In the rows, 128 means zero.
Here are made-up things, facts about them, and rows of numbers that follow some of those facts. Name the thing behind each unnamed row.

How the things are related:
{trago nelisak maske pugrum dregim brulor skiluk breklek sonibe dratube zufli lalen bigredun dadrefi skomak leken zokes flaber veze plepizi klebre sesik peger flafaki fikadrel stozir bulen fusek trakor demor zitronul vidar tosko skabrom bidrol dratro tafam fluso plitutu drolu dastor greplerol flegel dukli pibes stubem plistas klustal skagum skoplol lestan stuskul brozir noklol dobe pala foples faklam lonas sekles gatri} λ a
{ziplan flubres buse nonolu tukli begemil flotana boplu duplel trosuvam fodel flodu pubrum pafum travam turom braskin troklo berol biklom voliflo nadu stasto senobrom klaver brekla soko pludu bruskar plalak gizu stovi flovagrar guklak kazo brotrel tuskam} λ b
{gumas kledril guna grodil dodril gosi riskas plisun viplo debrer zubrefim drapa divo truzal monin toklan solal druklun tidus zevom platra dukemik kovu} λ c
ziplan ξ kovu
gumas ξ pubrum druklun klaver
flubres ξ leken
buse ξ plistas
nonolu ξ plitutu
tukli ξ gosi
nelisak ξ noklol
kledril ξ nonolu
maske ξ fodel
guna ξ braskin
begemil ξ pafum gizu
flotana ξ dadrefi
boplu ξ klebre
brulor ξ debrer
grodil ξ demor
dodril ξ dratube
gosi ξ skoplol
trosuvam ξ skabrom
riskas ξ klebre foples
fodel ξ fikadrel
skiluk ξ duplel tuskam
breklek ξ trago
lalen ξ sesik
leken ξ tidus
debrer ξ brulor
veze ξ plalak fusek
zubrefim ξ gatri
turom ξ brotrel
plepizi ξ leken
sesik ξ lalen
drapa ξ dratube
peger ξ plalak biklom
flafaki ξ toklan
divo ξ pugrum
fikadrel ξ fodel maske tosko
troklo ξ braskin flaber
stozir ξ pludu
voliflo ξ flovagrar
zitronul ξ trakor
nadu ξ kledril
stasto ξ stozir
vidar ξ troklo
senobrom ξ lestan
tosko ξ fodel
skabrom ξ senobrom flovagrar
klaver ξ gumas
truzal ξ stovi
monin ξ solal
brekla ξ gumas
bidrol ξ platra
dratro ξ dobe
soko ξ skagum
tafam ξ faklam
solal ξ tosko monin
plitutu ξ nonolu nadu
druklun ξ brekla pubrum
dastor ξ travam zitronul
zevom ξ divo pibes
greplerol ξ stubem
flegel ξ drolu
dukli ξ sekles riskas boplu
bruskar ξ zubrefim
pibes ξ berol
stubem ξ platra
gizu ξ zokes
stovi ξ tuskam
flovagrar ξ senobrom fluso voliflo
skagum ξ soko
skoplol ξ gosi
lestan ξ trosuvam
stuskul ξ platra stubem
brozir ξ stubem
platra ξ stuskul bidrol greplerol stubem
dobe ξ dratro
pala ξ dobe
faklam ξ tafam
lonas ξ kazo
tuskam ξ stovi
{trago dregim dadrefi debrer veze trera soko zevom greplerol brozir dukemik kazo sekles gatri} φ j
{ziplan tukli nelisak kledril brulor flodu pubrum zufli bigredun travam poza divo skabrom toklan fluso plitutu dastor flegel bruskar plalak flovagrar dobe faklam tuskam} φ e
{gumas duplel kugrum gosi skomak leken berol voliflo truzal dratro tafam stubem gizu stovi skagum platra noklol} φ f
{flubres flotana boplu trosuvam zokes viplo drapa luston troklo bulen fusek trakor demor senobrom brekla pludu drolu tidus skoplol lestan lonas brotrel} φ d
{buse guna begemil flaber turom plepizi sesik peger flafaki biklom monin solal dukli guklak stuskul supi pala kovu} φ g
{nonolu maske grodil dodril fodel skiluk dratube pafum lalen plisun skudak zubrefim fikadrel braskin stozir nadu klaver bidrol druklun pibes plistas foples} φ i
{pugrum kagi riskas breklek sonibe klebre zitronul stasto vidar tosko klustal} φ h

Some things and their rows:
pibes: [142 126 128 113 127 108 129 166 117 150 102  75 102 130 142 131 124 131
 134 103 154 149 133 165 124 133 129 126 139 117 151  81 129 133 132 137
 147 105 119 130 113 140 130 118]
zevom: [141 135 112 108  99 129  77 148 115  53 162 157 120 129 134 124  73 117
 129 115 141 109 113 138 135 104 151 122 145 131 143 156 147 106 130 139
 157 131 135 168 118 117 160 175]
flegel: [144 130 135 115 127 108 118 162 121 159 108  75 106 138 132 129 131 134
 134 101 153 138 129 159 124 152 132 124 138 123 147  97 129 137 132 130
 141 114 123 130 116 147 126 119]
fikadrel: [128 132 118 115 133 108 124 173 109 171 109  81  88 114 131 130 112 154
 126  93 145 158 145 183 129 127 126 121 127 119 153  78 117 132 128 135
 146 112 130 133 116 137 152 128]
biklom: [141 160 123 133 118 151 112  35 116 102 109 128 164 103  98  98 121 123
 134 161 110 115 154 149 128 147 157 132 166 120 148 216 128 158 135 118
 104 166 137 137 120 112 102 151]
trakor: [151 132 108 109 107 104 120 158 129 148 123  80 102 176 126 132 144 144
 131 107 142 135 134 156 127 146 130 133 149 111 146  90 151 114 127 136
 128 113 114 126 111 141 141 119]
dratro: [145 133 114 118 129  88 141 147 134 167  95  91  75 137 140 140 138 120
 136 108 130 143 124 109 135 156 127 130 133 119 145  50 146  97 131 122
 132 115 122 129 131 142 155 128]
debrer: [141 135 113 108  96 128  77 148 116  53 160 158 124 124 135 124  72 116
 128 115 141 110 111 139 134 106 151 121 146 133 143 155 147 105 131 138
 158 134 135 168 118 117 159 174]
begemil: [142 164 128 141 115 148 108  33 114 108 110 138 162  87 104  99 111 118
 129 151 113 120 144 152 120 153 155 127 167 126 147 194 123 152 141 112
 109 172 149 138 125 119  96 153]
gizu: [137 163  98 149 119 124 147  15 122 114  88 148 118  73 122 114 116 101
 131 162  91 135 143  96 135 134 145 136 157 113 151 126 125 117 136 111
  98 165 138 138 139 103 138 159]
plistas: [141 122 123 106 130 111 133 169 119 145 102  64 105 147 136 130 133 137
 140 113 152 144 144 165 132 129 130 132 137 111 152 103 133 141 126 143
 140  99 108 129 107 133 137 116]
brozir: [144 135 107  98 157 128  92 188 129 128 119 106 106 159 134 127 124 134
 109 100 151 143 129 197 125 136 137 120 145 124 144 105 171 117 135 134
 148  95 143 124 108 142 100 140]
pubrum: [139 154 114 135 118 145 134  26 110  99 108 117 147  93 109 101 113 118
 134 163 112 123 151 137 126 129 152 136 161 117 152 183 117 168 133 125
 103 162 129 137 121 102 109 148]
turom: [142 163 129 140 117 149 108  34 113 109 108 138 162  86 104  99 111 118
 129 152 113 120 144 152 120 152 156 127 167 126 147 196 122 153 140 112
 109 172 148 138 126 119  95 153]
lonas: [150 136 114 118 103 102 116 157 127 154 123  91 100 160 131 133 135 138
 125  98 144 140 124 158 120 151 128 127 151 117 145  70 146 108 133 129
 133 119 126 128 117 148 134 122]
skabrom: [152 135 142 113 100 101 114 157 121 174  94  83 136 123 140 132 134 132
 133  98 156 139 132 158 127 160 123 124 140 121 145 124 125 132 133 129
 151  93 122 131 115 139 122 133]
dadrefi: [148 129 110  82 145 130 106 187 131 122 117  98 110 172 126 127 126 143
 119 109 148 137 139 203 134 139 135 130 141 127 146 125 174 120 129 139
 148 101 126 122 104 135 116 138]

Which thing is each row?
No name comes twice in this set of rows, the named rows included.
[140 124 130 115 133 111 129 173 119 142 101  77  96 134 140 132 124 130
 138 106 155 150 132 170 125 135 132 126 141 118 152  73 129 128 133 135
 144 114 119 130 114 146 133 105] | skiluk
[140 150 107 137 115 143 149  17 100  97 119 114 127  76 123 102  91 109
 122 155 114 136 136 137 111 110 147 135 160 126 156 131 114 175 138 126
 116 165 138 138 124 105  93 152] | klaver
[135 139  90 132 168  92 118 156 135 167 100  84  64 150 143 137 155 113
 123 107 129 148 126  88 131 133 133 120 137  94 142  47 153 107 130 129
 115  85 135 129 127 140 138 133] | stubem
[137 124 117 126  88 109 115 117 100  74 166 109 100 113 142 124  72 110
 141 116 142 114 107  86 125  89 146 125 139 124 149 114 113 143 127 146
 149 135 118 173 122 116 168 159] | druklun
[143 163 105 121 125 162 110  51 117  74 108 168 156  88 116 102  95 116
 112 154 114 133 144 196 125 127 153 130 169 130 151 179 148 131 141 119
 123 160 153 133 119 107  89 167] | soko
[122 161 107 146 117 144 130  44  97 117 100 139 134  49 114 105  89 132
 123 146 108 150 162 170 127 111 145 127 153 114 159 152  97 150 134 122
 114 162 146 142 123 100 133 157] | fodel
[143 136 102  99 164 129  88 189 129 128 120 106 103 162 135 127 128 132
 107 100 152 145 128 193 124 132 138 118 146 119 144 103 172 118 135 136
 145  89 145 124 107 143  96 139] | greplerol
[140 136 136 127  87 114  76 129 113  86 162 129 127 124 123 120  88 119
 145 112 140  96 110  97 130 132 154 117 144 129 140 170 121 127 130 131
 144 145 130 173 125 130 166 159] | guna
[126 133 122 112 160 105 133 169 118 179  94  82  73 108 131 134 119 143
 132 101 138 151 142 150 140 141 128 122 112 125 150  77 122 132 127 127
 143 110 130 133 125 133 160 136] | tosko
[137 138 135 128  88 114  75 128 111  91 164 130 125 120 120 121  86 122
 144 110 138  98 112 100 130 132 154 117 141 129 140 168 119 126 130 131
 144 147 132 174 126 130 170 162] | monin
[147 130 133 102 134 117 106 166 128 156 119  70 117 167 115 124 143 145
 136 107 148 122 138 162 129 165 138 126 139 124 142 140 148 141 129 131
 136 115 121 128 112 149 122 123] | flaber
[143 138 109 136  60 104  90 119 114  79 169 140 112 133 134 129  90 118
 139 112 134 108 108  89 128 111 146 124 154 114 143 123 124 101 128 136
 136 143 124 172 125 122 185 158] | drapa

Now the same things, written a new way:
Known rows:
pala: [161 121 142 122 146 115 127 137 130 119 110 131 152 110 123 127 124 100
 120 148 158 134 139 114 146 141 156 116 149 126 121 136 144 163 107 136
 128 121 126 131 138 135]
soko: [131 131 102 137  99 143 131 130 126 140 129 120 122 146 135 153 155 142
 139 162 110 109 106 144 106 116 110 135 124 142 137 149 125 133 149 125
 158 135 136 142  89 106]
brozir: [135 126 128 130 156 113 129 135 130 135 118 120 135 111 105 114 138 163
 125 100 128 133 133 132 125 127 126 141 131 127 140 137 190 122 115 128
 148 128 138 123 151 145]
stubem: [168 118 136 126 136 109 121 144 136 122 121 143 152 138 119 133 128 135
 112 170 159 137 142 120 136 144 153 117 168 119 104 128 158 165  91 127
 115 112 133 132 117 152]
platra: [151 136 145 118 118 127 120 132 119 121 152 151 127 165  98 142 102 114
 110 204 180 130 129 114  95 147 132 106 154 129  78  73  97  70  94 130
 108 145 115 163 117 152]
kazo: [142 120 111 138  96 132 111 133 126 150 142 130 114 138 141 137 157 137
 133 127 135 114 107 142 138 123 116 142 110 125 133 161 116 123 155 131
 150 138 128 146  95 120]
stozir: [114 140 133 131 157 125 117 128 128 115  99 130 132 114 127 124 127 106
 131  81 104 125 133 113 179 135 124 136 121 129 137 146 154 143 117 124
 123 117 136 106 131 122]
stovi: [161 122 109 129  87 138 122 152 133 133 127 141 148 177 146 160 132 120
 114 209 125 121 112 131 115 139 140 113 130 139 113 129  91 162 119 119
 121 129 128 160  38 114]
sonibe: [110 128 117 126 145 114 148 117 136 133 130 118 127  98 130  93 124 161
 132  37 113 152 145 144 111 114 123 142 121 129 138 134 163 127 147 138
 123 109 142  99 176 142]
klustal: [112 127 115 128 144 114 147 115 134 133 129 119 128  97 128  94 124 166
 132  31 121 153 143 139 108 115 128 142 124 132 138 133 160 118 147 135
 122 110 146 100 172 141]
zevom: [119 146 135 120 126 130 131 114 113 128 153 124 106 131  83 135 118 139
 130 157 147 122 120 123  78 130 102 123 135 136 106  79 134  36 130 138
 147 155 116 151 164 137]
bigredun: [106 133 122 132 144 102 127 119 134 123 117 132 125 133 117 114 124 147
 128  74 109 148 141 137 158 128 125 151 123 130 138 149 175 137 130 134
 124 109 143 106 145 136]
flodu: [106 128 100 142  95 122 127 120 131 127 128 130 119 174 119 140 134 129
 135 117 111 133 114 152 146 121 118 145  90 141 137 156 104 135 152 126
 151 126 129 133  68 106]
klaver: [121 129 113 140 108 140 113 130 126 123 113 132 125 161 135 150 142  79
 138 137 125 109 108 135 171 125 115 134  89 134 137 165  89 149 143 122
 145 137 118 137  70 103]
bruskar: [104 134 101 141  95 123 133 126 132 130 126 124 124 162 124 146 128 124
 131 127  95 137 110 149 136 121 119 145  90 152 149 152 113 135 163 131
 142 127 130 139  89  98]
monin: [144 140 144 114 123 136 121 124 116 119 145 145 121 134 110 137 104  88
 119 180 171 120 123 106 107 142 130 104 142 131  84  83  85  73 113 135
 110 147 110 153 146 140]
druklun: [102 152 142 122 138 133 112 112 115 114 134 140 104 145 101 134 108  84
 127 124 151 118 120 116 134 139 105 122 110 134 107 102  97  56 119 129
 114 151 114 138 140 134]

Which thing is each row?
No name comes twice in this set of rows, the named rows included.
[ 70 126 124 134 122 135 162  98 138 134 156 132 132 117 145 110 110 186
 163 101 134 133 125 174 127  98 152 139 121 128 166  98 142  81 133 128
 109 138 106 113 140 125] | kagi
[ 87 129 135 137 129 141 137 112 132 135 144 139 132 122 135 130 126 192
 157 153 133 110 110 157 144 110 148 139 146 122 169  91 170  74 110 120
 122 152 109 131 110 126] | trera
[119 135 119 130 148 134 127 128 129 134 119 126 127 109 124 118 145 178
 131  94  99 124 136 125 125 124 113 134 155 125 125 138 189 126 120 121
 128 116 149 110 143 136] | dadrefi
[171 118 114 134  80 134 121 138 129 127 134 143 138 176 144 170 148 114
 127 241 154 116 116 131 135 132 140 113 159 130  94 146  93 168 129 124
 135 120 124 154  67 114] | berol
[164 127 134 122 135 114 127 142 132 117 119 137 152 137 130 145 128 133
 116 187 140 129 139 114 134 143 148 116 186 131 106 132 161 168 102 131
 110 106 135 134 134 140] | skagum
[170 116 113 132  83 134 122 144 131 129 131 141 144 177 142 162 142 119
 117 230 150 117 115 131 122 136 143 114 142 133  99 139  89 165 124 122
 133 126 123 159  49 114] | voliflo
[123 132 137 132 154 116 119 119 125 108 101 127 128 114 117 132 137  96
 137 115 137 122 140 119 187 129 126 135 139 125 127 160 154 161 122 131
 140 116 130 106 158 130] | pibes
[ 99 131  95 143 100 132 129 129 133 132 125 133 123 172 127 134 132 131
 129 117  93 136 112 153 134 124 109 143  83 142 144 152 104 131 147 122
 135 130 136 133  62 106] | tuskam
[117 122 147 130 125 142 137 119 133 121 140 146 153 133 149 142 116 134
 153 200 174 107 118 146 161 121 173 113 154 120 144  91 119 113  98 121
 101 143  96 136 103 127] | supi
[103 113 157 126 132 158 154 122 132 138 152 112 135  84 167 127 118 174
 152 167 125 111 121 146  97 103 163 118 145 108 184  80 124 108 117 114
 117 151 104 124 148 121] | luston
[104 153 142 126 139 130 126 107 111 102 129 134 109 148  79 140 110  73
 136 163 157 113 124 114 126 134 109 115 115 136 106  93 101  62 118 131
 146 155 107 140 148 127] | grodil
[142 139 141 114 123 140 111 125 117 121 149 152 117 147 120 135 111  94
 119 160 169 119 125 109 114 143 126 103 140 126  81  79  79  66 110 127
 100 144 115 148 139 141] | kovu
[153 136 151 115 115 121 119 130 121 124 155 151 121 160  99 154 104 112
 112 224 183 131 127 116  98 149 132 106 161 134  81  78 100  79 105 139
 107 141 114 167 136 148] | gosi
[ 67 133 131 140 128 125 140  98 137 121 144 144 130 153 125 128 108 176
 156 128 132 129 121 170 169 111 154 147 124 125 166 104 155  86 115 124
 112 135 109 121 106 123] | poza
[150 112 152 118 151 129 142 136 129 141 127  96 127  64 151 117 134 130
 123 114 117 133 146 116  86 120 136 127 147 112 156 129 144 163 138 133
 133 122 133 116 202 138] | skoplol

The same things again, as new rows of numbers:
Some things and their rows:
dukli: [136 155 159 110 121 123 146 124 104 131 138 176 104 122 132 124 182 122
 134  76 105  96 123  73 195 139 151 170 109 118 182 127  96 114 135 141
 108 140 115 146 170 139 146 130 145  95 134 126]
sonibe: [143 147 141 102 142 118 137 137 124 128 147 127 112 110 146 106 181 126
 112  86 101 130 106  96 148 124 130 154 130 133 188 129 108 115 151 115
 122 135 125 121 153 160 141 151 142 110 116 101]
skabrom: [143 132 128  99 153 129 114 136 159 148 170  94 107 103 174  89 172 131
 101 109 105 168 107 108 100 107 109 155 147 128 190 131 107 104 163  84
 134 137 128 103 124 148 137 155 135 100 104  88]
flafaki: [135 163 158 121 120 117 153 131 104 134 146 173  99 123 120 100 194 107
 127  81 114  92 113  75 194 125 147 171  86 121 174 138  87 124 125 134
 112 141 123 161 189 147 155 128 136  90 137 129]
skomak: [119 133 147 116 139 110 121 103 141 111 120 139 109 135 146 122 178 153
 138  93 124 142 114 103 184 112 143 159 126 103 172 126  89 127 126 129
 105 166 132 153 171 138 173 140 172 101 127 143]
dobe: [145 145 127 101 156 127 121 136 159 156 165 100  97 102 167  88 173 138
 103 109 117 165 105 116  93 107 111 164 137 132 180 143 106 113 162  83
 136 139 128 112 135 147 144 156 125 103 102  85]
buse: [143 112 126 195  91 121 173 175  76 125 111 208 124 172  97 183  88 106
 146 142 125  69 131 110 161 112 182 114 123 142  82  95 154 129 101 180
 148  86 150 153 103 136  92 109  79 165 119 142]
troklo: [ 98  89  96 215 107 106 124 107 156 130  54 146 154 185 145 155  78 169
 141 170 153 152 116 157 136  99 174  86 143 109  58 107 152 129  96 169
 148 132 169 173 123 104 140 107 117 176 116 180]
voliflo: [122 106 110 193  94 123 148 139 123 117  83 169 132 178 128 141  77 155
 129 156 149 118 126 138 145 117 182  77 152 129  66  91 163 136  99 163
 137 117 144 160 122 128 115 112 105 169 118 161]
kledril: [130 112 116  94 157 160  95 134 106 125 167  89 172  86  63 125  71 128
 131 171 153 127 146 145  40 126  49 111 128 156 111 160  95 105 145 103
 135 112  60  61  84 130 100 136 133 168 158 127]
zevom: [ 80 119 128  70 108 140  97  85 110 111 144  85 177 109  63 144  87  84
 171 177 153  89 168 163 103 190  62 145  90 119  78 167 144 141 120 137
 109 126 109  88 101  55  88  70 128 105 188 173]
dukemik: [ 93 119 122  78 121 139  94  99 109  94 149  84 173 106  60 166  90  73
 172 171 154  99 185 178  99 189  70 139  89 124  79 169 146 152 116 139
 109 125 115  96  86  65  98  87 132 105 179 157]
kovu: [127 119 141 105 137 163 116 138  60  82 121 158 186 105  17 187  86 105
 156 121 133  72 193 127 152 157  97  94  95 151 113 136 115 134 111 141
 118 117  31 123 103 124 123 108 168 168 194 141]
gumas: [107 115 135 117 137 142 104 112  96  88 115 132 175 114  31 138  82 137
 148 155 178 110 153 145 127 131  84 109  97 132  89 166  79 136 107 143
 109 136  66 118 139 131 144 117 156 165 190 182]
drapa: [ 77  79 120 123 135 119  78  67 122 104  91 114 208 125  60 171  80 159
 183 167 182 133 135 151 119  98  72 132  98  94 106 160  74 111 109 144
 129 143  88 105 119  94 141  99 175 172 184 205]
guna: [116 121 145 107 118 148 126 129  53 106 136 161 178 110  14 156  91 102
 162 135 150  54 165 109 147 136  88 127  75 141 116 146  88 117 111 148
 120 109  50 105 131 131 112  95 141 162 194 165]
riskas: [126 125 132  99 141 152 115 138  78 101 145 113 181  94  38 134  76 115
 134 150 147  99 147 135  95 145  73 101 112 163 113 156  99 117 129 128
 124 109  54  84 115 149 107 126 141 172 178 142]

Name these rows:
No name comes twice in this set of rows, the named rows included.
[149 155 158 109 136 133 144 135 100 123 129 173 107 125 127 144 178 124
 141  67 105 102 133  87 193 143 150 166 107 120 181 123 107 122 134 136
 111 144 113 163 167 142 159 139 156 102 133 113] | sesik
[ 90 110 122  64 121 147  92  92 108  96 137  82 180 108  62 178  84  89
 185 165 150  92 193 173 102 203  65 142 101 120  89 161 162 151 127 136
 105 124 104  91  79  49  94  83 146 112 181 155] | debrer
[125 131 143 119 142 117 118 120 152 103 114 132 118 131 141 125 186 144
 121  83 127 152 131 113 186 116 147 136 115 104 175 123 107 142 122 122
 114 170 121 168 165 148 186 140 176 102 126 131] | noklol
[148 137 125 196  96 144 166 172  89 114 101 191 121 162  99 151  86 107
 120 136 116  86 147 121 165 143 195  65 134 163  54  90 171 147  91 168
 136 102 128 169 118 135 109 112  92 162 128 133] | biklom
[126 103 114 195 104 121 151 150 118 112  85 171 137 179 125 163  75 150
 140 154 151 124 128 141 144 109 177  88 152 132  70  94 158 139  95 166
 139 117 155 158 109 130 113 117 106 174 114 155] | gizu
[141 115  99 175 109 126 175 179  97 138 103 168 130 159 123 155  71 135
 130 146 135  98 114 142 104 130 162 110 144 154  99 101 182 127 131 147
 164  88 144 137 116 150  94 125  72 182 109 109] | stasto
[122 103 119 198  94 115 148 145 119 116  95 169 128 176 128 147  78 141
 129 165 150 116 117 128 145  99 177  91 152 128  66  96 147 136  93 172
 135 112 161 155 118 134 111 112  98 161 115 173] | stovi
[144 142 135  99 146 128 118 121 151 163 176 102  95 104 177  78 165 141
 111 122 114 156  86  99  88 108 103 178 149 125 185 142  91  94 168  98
 126 130 139  94 139 143 128 151 117  95 102  99] | flegel
[136 132 123 192  87 139 175 163  84 127 102 199 120 164 103 144  79 118
 132 142 122  76 139 112 158 141 188  85 135 154  71  87 169 131  96 174
 139  92 131 160 126 134  99 111  87 163 130 139] | guklak
[137 157 155 111 121 130 145 126 109 130 138 168 109 119 121 115 192 107
 125  76 102  98 128  76 199 134 152 151  98 127 173 118 103 125 130 131
 115 147 109 157 172 143 156 126 152  90 138 123] | stuskul
[ 95 127 135  70 105 111 107 106 182 113 159  73 122 124 170 125 209  59
 134 102  90 137 167 126 170 154 134 146 103  96 159 116 176 159 130 106
 114 161 168 137 106  77 132  91 149  39 127 122] | trago
[ 93 101 121 139 155 128  68  71 128  87  94 105 199 114  52 159  85 147
 159 166 176 153 153 168 120 113  83  95 101 110  82 171  77 126  99 142
 123 147  83 127 125 103 163 110 180 172 184 199] | tidus
[159 119 141 122 128 139 124 128 143 182 125 102 118 104 137 131  92 129
  80 139 137 139 136 157  60 105  81  95 128 135 137 139 119 143 121  91
 135  94 121  79 106 130 108 147 109 160 116  92] | poza
[115 131 145 144 153 103  84  62 168 116 102 109 126 139 172 120 175 165
 136 110 117 181  97 118 174 102 135 148 145  91 136 141  66 112 123 143
 100 173 154 157 158 107 184 140 185  95 125 170] | drolu

